Here is a tiny trained network, its code and every weight. The questions are about switching its units off for an input and a target symbol, where a switched-off unit gives its printed mean instead of its output.

import numpy as np


def w(rows, s, z=0):
    codes = np.array(rows[::2]) - 128.0
    scale = np.full(codes.shape[1], s)
    scale[-1] = z or s
    return codes * scale


def f(y):
    return y / 2 * (1 + np.tanh(0.7978845608 * (y + 0.044715 * y**3)))


def softmax(a):
    e = np.exp(a - a.max(-1, keepdims=True))
    return e / e.sum(-1, keepdims=True)


def log_softmax(a):
    a = a - a.max(-1, keepdims=True)
    return a - np.log(np.exp(a).sum(-1, keepdims=True))


def net(x, mask):
    ids = ['ΣΦβγθξψω'.index(c) for c in x.split()]
    T = len(ids)
    res = E[ids] + P[:T]
    r = res
    for j in range(3):
        rows = slice(4 * j, 4 * j + 4)
        q, k, v = (r @ M[0][rows].T for M in (Q, K, V))
        z = softmax(np.where(np.tri(T) > 0, q @ k.T / 4**0.5, -1e9)) @ v
        o = O[0][rows]
        res = res + np.where(mask[j], z, o[:, -1]) @ o[:, :-1]
    y = f(res @ A[0][:, :-1].T + A[0][:, -1])
    res = res + np.where(mask[3:15], y, B[0][:, -1]) @ B[0][:, :-1]
    return log_softmax(res[-1] @ U[:, :-1].T + U[:, -1])


Q, K, V, O, A, B = {}, {}, {}, {}, {}, {}
E = w([
[130,117,107,129],'Σ',
[115,102,34,65],'Φ',
[206,128,184,167],'β',
[121,113,100,139],'γ',
[186,156,149,24],'θ',
[62,127,128,192],'ξ',
[8,166,162,139],'ψ',
[33,206,191,59],'ω',
],0.017)
P = w([
[98,31,216,113],'0',
[97,52,224,105],'1',
[161,197,120,206],'2',
[96,111,225,92],'3',
[169,250,104,186],'4',
[143,103,254,148],'5',
[198,229,100,196],'6',
],0.0074)
Q[0] = w([
[136,224,64,150],'H0',
[185,69,61,135],'H0',
[152,150,99,173],'H0',
[204,120,57,176],'H0',
[60,92,140,113],'H1',
[93,80,189,105],'H1',
[100,50,157,96],'H1',
[142,32,149,140],'H1',
[142,124,118,9],'H2',
[142,122,110,118],'H2',
[148,67,234,147],'H2',
[92,159,191,62],'H2',
],0.014)
K[0] = w([
[250,42,108,145],'H0',
[97,80,84,109],'H0',
[188,79,90,148],'H0',
[147,74,62,91],'H0',
[83,113,164,100],'H1',
[53,180,115,126],'H1',
[37,150,171,142],'H1',
[79,99,204,169],'H1',
[164,190,158,116],'H2',
[110,134,100,138],'H2',
[63,105,194,118],'H2',
[193,128,199,78],'H2',
],0.013)
V[0] = w([
[197,109,148,57],'H0',
[179,217,172,65],'H0',
[112,91,125,215],'H0',
[202,96,113,223],'H0',
[108,166,122,151],'H1',
[135,98,10,65],'H1',
[151,96,104,102],'H1',
[70,170,108,158],'H1',
[78,94,120,209],'H2',
[139,118,99,150],'H2',
[191,157,172,150],'H2',
[89,120,66,116],'H2',
],0.014)
O[0] = w([
[255,183,128,94,131],'H0',
[148,199,95,87,201],'H0',
[102,16,152,172,74],'H0',
[186,68,179,124,5],'H0',
[78,125,165,80,133],'H1',
[131,58,10,116,70],'H1',
[177,106,87,138,105],'H1',
[2,120,143,70,139],'H1',
[172,119,155,73,75],'H2',
[117,113,141,113,87],'H2',
[185,143,135,194,132],'H2',
[92,160,93,57,101],'H2',
],0.0089,0.015)
A[0] = w([
[169,184,107,135,178],'N0',
[142,10,140,167,255],'N1',
[92,123,127,106,177],'N2',
[167,120,134,105,185],'N3',
[44,113,139,158,176],'N4',
[136,133,92,191,227],'N5',
[167,125,148,128,228],'N6',
[121,160,123,95,148],'N7',
[174,144,83,112,185],'N8',
[86,89,179,137,90],'N9',
[179,142,126,129,192],'N10',
[78,151,105,107,142],'N11',
],0.013,0.0078)
B[0] = w([
[107,91,149,128,254],'N0',
[128,111,137,12,162],'N1',
[192,135,117,142,194],'N2',
[95,144,94,133,153],'N3',
[174,99,130,135,248],'N4',
[77,105,158,134,171],'N5',
[89,131,176,119,161],'N6',
[159,105,101,151,224],'N7',
[98,111,106,150,198],'N8',
[185,124,119,178,169],'N9',
[93,159,142,164,183],'N10',
[141,143,79,111,248],'N11',
],0.011,0.022)
U = w([
[117,77,124,23,52],'Σ',
[105,17,34,88,158],'Φ',
[137,124,199,87,94],'β',
[140,73,119,20,89],'γ',
[80,81,106,181,210],'θ',
[226,60,130,83,248],'ξ',
[255,79,75,191,4],'ψ',
[238,187,86,59,102],'ω',
],0.0048,0.0027)

Each question gives the input, a string of symbols that net reads in full, and the target symbol t.
The units are the heads (4 rows each of Q, K, V and O) and the neurons (one row each of A and B). Each row of codes is followed by its name. A weight is (code - 128) times the scale printed after its matrix; where a second scale follows, it is the last column's (O, A, B and U).
mask holds one flag per unit, heads first, then neurons. A switched-off unit (its flag False) gives its mean, the last column of its rows in O or B, instead of its output. The means were averaged over made-up inputs and are rounded, as every weight is.
A unit's drop is (log p(t) with every unit on - log p(t) with that unit switched off) / (log p(t) with every unit on - log p(t) with every unit switched off).
The circuit of an input: a set's keep is (log p(t) with only the set's units on - log p(t) with every unit switched off) / (log p(t) with every unit on - log p(t) with every unit switched off). Starting from the 12 units with the biggest drops (on a tie, the unit counted first), units are removed one at a time, each time the one whose removal leaves the highest keep (on an exact tie, the one counted first), for as long as the keep stays at least 0.8.
units of the circuit, in order: the units of the circuit, biggest drop first
unit that matters most: the unit with the biggest drop
top k neurons: the k neurons with the biggest drops, biggest first
heads that matter: for each layer, one digit per head in row order, 1 if its drop is at least 0.15 and else 0, layers parted by /
drop when u is switched off: that unit's drop, to one decimal
input ω θ ω Φ, target ω: unit that matters most : H1
input ξ ω ψ Σ ω ω ξ, target ξ: heads that matter : 101
input ω ξ Φ Σ β β, target β: units of the circuit, in order : H1, N11
input Σ ω ξ ω ξ β, target ω: heads that matter : 110
input ξ ψ ω Σ, target ω: heads that matter : 011
input ω θ Φ ω ξ, target Φ: heads that matter : 011
input Σ ξ ψ, target ψ: units of the circuit, in order : H0, N9, N4
input ξ ω θ θ ω Φ, target ω: heads that matter : 110
input ξ ω ω ω Φ ω, target ω: heads that matter : 100
input Φ Φ γ ω ω ω Σ, target Φ: heads that matter : 011
input ξ β ψ θ, target ψ: heads that matter : 110
input ω ψ Σ ξ, target ψ: heads that matter : 110
input θ θ ξ ψ ω ψ γ, target θ: heads that matter : 010
input θ θ θ ξ Φ, target Φ: units of the circuit, in order : H1, H2, N8
input γ ξ Φ ω ξ, target Φ: units of the circuit, in order : H1
input β ω ξ β ψ ω Σ, target β: heads that matter : 100
input θ ψ ψ θ ω ψ, target ω: top 2 neurons : N11, N0
input ψ ω ξ, target ξ: heads that matter : 100
input Φ ξ ψ γ, target ψ: top 4 neurons : N9, N4, N2, N0
input θ θ ψ θ, target ψ: top 2 neurons : N9, N4
input Σ γ θ Φ, target θ: unit that matters most : H2
input Φ Σ ω θ ω β, target ω: top 2 neurons : N5, N8
input θ θ θ Φ, target θ: heads that matter : 011
input ω ξ Φ ω ψ, target Φ: heads that matter : 010
input ω ψ ψ, target ψ: heads that matter : 110
input ξ γ ω Φ Σ, target Φ: drop when N10 is switched off : 0.1
input Σ ω θ ω θ, target θ: drop when H1 is switched off : 0.1
input ω ξ ξ ω ω Σ, target ω: drop when H1 is switched off : 0.3
input β ξ ω θ ω β ω, target β: unit that matters most : H0
